Below is a small trained network, with its code and all its weights. Each question gives an input and a class and asks what happens when units are switched off, that is, made to give their printed mean instead of their output.

import numpy as np


def w(rows, s, z=0):
    codes = np.array(rows[::2]) - 128.0
    scale = np.full(codes.shape[1], s)
    scale[-1] = z or s
    return codes * scale


def f(y):
    return np.maximum(y, 0)


def log_softmax(a):
    a = a - a.max(-1, keepdims=True)
    return a - np.log(np.exp(a).sum(-1, keepdims=True))


def net(x, mask):
    res = np.array(x, float).reshape(1, 3) / 4 @ E
    y = f(res @ A[0][:, :-1].T + A[0][:, -1])
    res = res + np.where(mask, y, B[0][:, -1]) @ B[0][:, :-1]
    return log_softmax(res[-1] @ U[:, :-1].T + U[:, -1])


A, B = {}, {}
E = w([
[199,208,183,231,92],'x0',
[149,162,224,54,252],'x1',
[62,255,127,54,71],'x2',
],0.007)
A[0] = w([
[182,28,149,179,172,83],'neuron 0',
[189,183,192,177,98,79],'neuron 1',
[142,155,213,78,214,115],'neuron 2',
[206,186,172,174,107,66],'neuron 3',
[139,153,207,89,207,113],'neuron 4',
[74,76,90,52,176,47],'neuron 5',
[174,184,205,193,108,67],'neuron 6',
[103,78,97,56,141,25],'neuron 7',
[154,43,127,168,175,73],'neuron 8',
[93,108,7,194,2,124],'neuron 9',
[56,214,131,95,122,77],'neuron 10',
[73,204,138,79,61,76],'neuron 11',
[200,192,171,197,127,69],'neuron 12',
[186,179,192,179,111,87],'neuron 13',
[69,70,61,48,181,8],'neuron 14',
[57,211,139,83,93,82],'neuron 15',
[161,172,191,177,110,72],'neuron 16',
[133,154,226,84,222,119],'neuron 17',
[56,67,110,59,158,31],'neuron 18',
[147,159,215,84,231,120],'neuron 19',
[170,17,141,197,199,77],'neuron 20',
],0.0068,0.0016)
B[0] = w([
[239,200,207,50,83,202],'neuron 0',
[81,159,72,105,186,196],'neuron 1',
[79,40,146,221,67,214],'neuron 2',
[98,148,61,114,201,193],'neuron 3',
[86,62,146,203,77,205],'neuron 4',
[90,165,55,120,200,191],'neuron 5',
[87,163,52,112,177,199],'neuron 6',
[95,161,76,125,196,173],'neuron 7',
[202,197,170,53,107,186],'neuron 8',
[50,13,172,254,53,253],'neuron 9',
[223,170,203,56,70,191],'neuron 10',
[211,177,202,46,80,201],'neuron 11',
[97,156,67,116,199,200],'neuron 12',
[88,157,48,112,200,194],'neuron 13',
[91,172,65,119,200,198],'neuron 14',
[222,182,208,48,84,200],'neuron 15',
[87,161,79,119,184,182],'neuron 16',
[75,37,150,211,57,220],'neuron 17',
[90,167,55,109,204,187],'neuron 18',
[86,35,166,216,53,222],'neuron 19',
[223,192,209,26,99,214],'neuron 20',
],0.0064,0.0068)
U = w([
[66,25,158,237,54,251],'0',
[253,183,202,54,102,109],'1',
[66,167,7,123,255,2],'2',
],0.011,0.0008)

Each question gives the input, the list of numbers given to net, and the class t.
The units are the neurons (one row each of A and B). Each row of codes is followed by its name. A weight is (code - 128) times the scale printed after its matrix; where a second scale follows, it is the last column's (A, B and U).
mask holds one flag per neuron, in row order. A switched-off neuron (its flag False) gives its mean, the last column of its row in B, instead of its output. The means were averaged over made-up inputs and are rounded, as every weight is.
A unit's drop is (log p(t) with every unit on - log p(t) with that unit switched off) / (log p(t) with every unit on - log p(t) with every unit switched off).
The circuit of an input: a set's keep is (log p(t) with only the set's units on - log p(t) with every unit switched off) / (log p(t) with every unit on - log p(t) with every unit switched off). Starting from the 12 units with the biggest drops (on a tie, the unit counted first), units are removed one at a time, each time the one whose removal leaves the highest keep (on an exact tie, the one counted first), for as long as the keep stays at least 0.8.
circuit, biggest first: the units of the circuit, biggest drop first
k most important neurons: the k neurons with the biggest drops, biggest first
drop of u: that unit's drop, to one decimal
input [-1,-5,7], class 1: circuit, biggest first	[neuron 11]
input [-3,7,-8], class 1: 4 most important neurons	[neuron 20; neuron 0; neuron 8; neuron 9]
input [-3,5,-6], class 1: 3 most important neurons	[neuron 20; neuron 0; neuron 9]
input [-6,6,2], class 0: 4 most important neurons	[neuron 19; neuron 17; neuron 2; neuron 4]
input [-2,5,-6], class 1: 4 most important neurons	[neuron 20; neuron 0; neuron 9; neuron 8]
input [-1,6,-8], class 1: 2 most important neurons	[neuron 20; neuron 0]
input [5,-4,4], class 2: 3 most important neurons	[neuron 19; neuron 17; neuron 2]
input [1,-5,-6], class 1: 2 most important neurons	[neuron 20; neuron 0]
input [-6,6,-4], class 0: drop of neuron 17	0.7
input [5,4,-1], class 2: drop of neuron 1	0.2
input [-7,7,7], class 0: drop of neuron 17	0.5
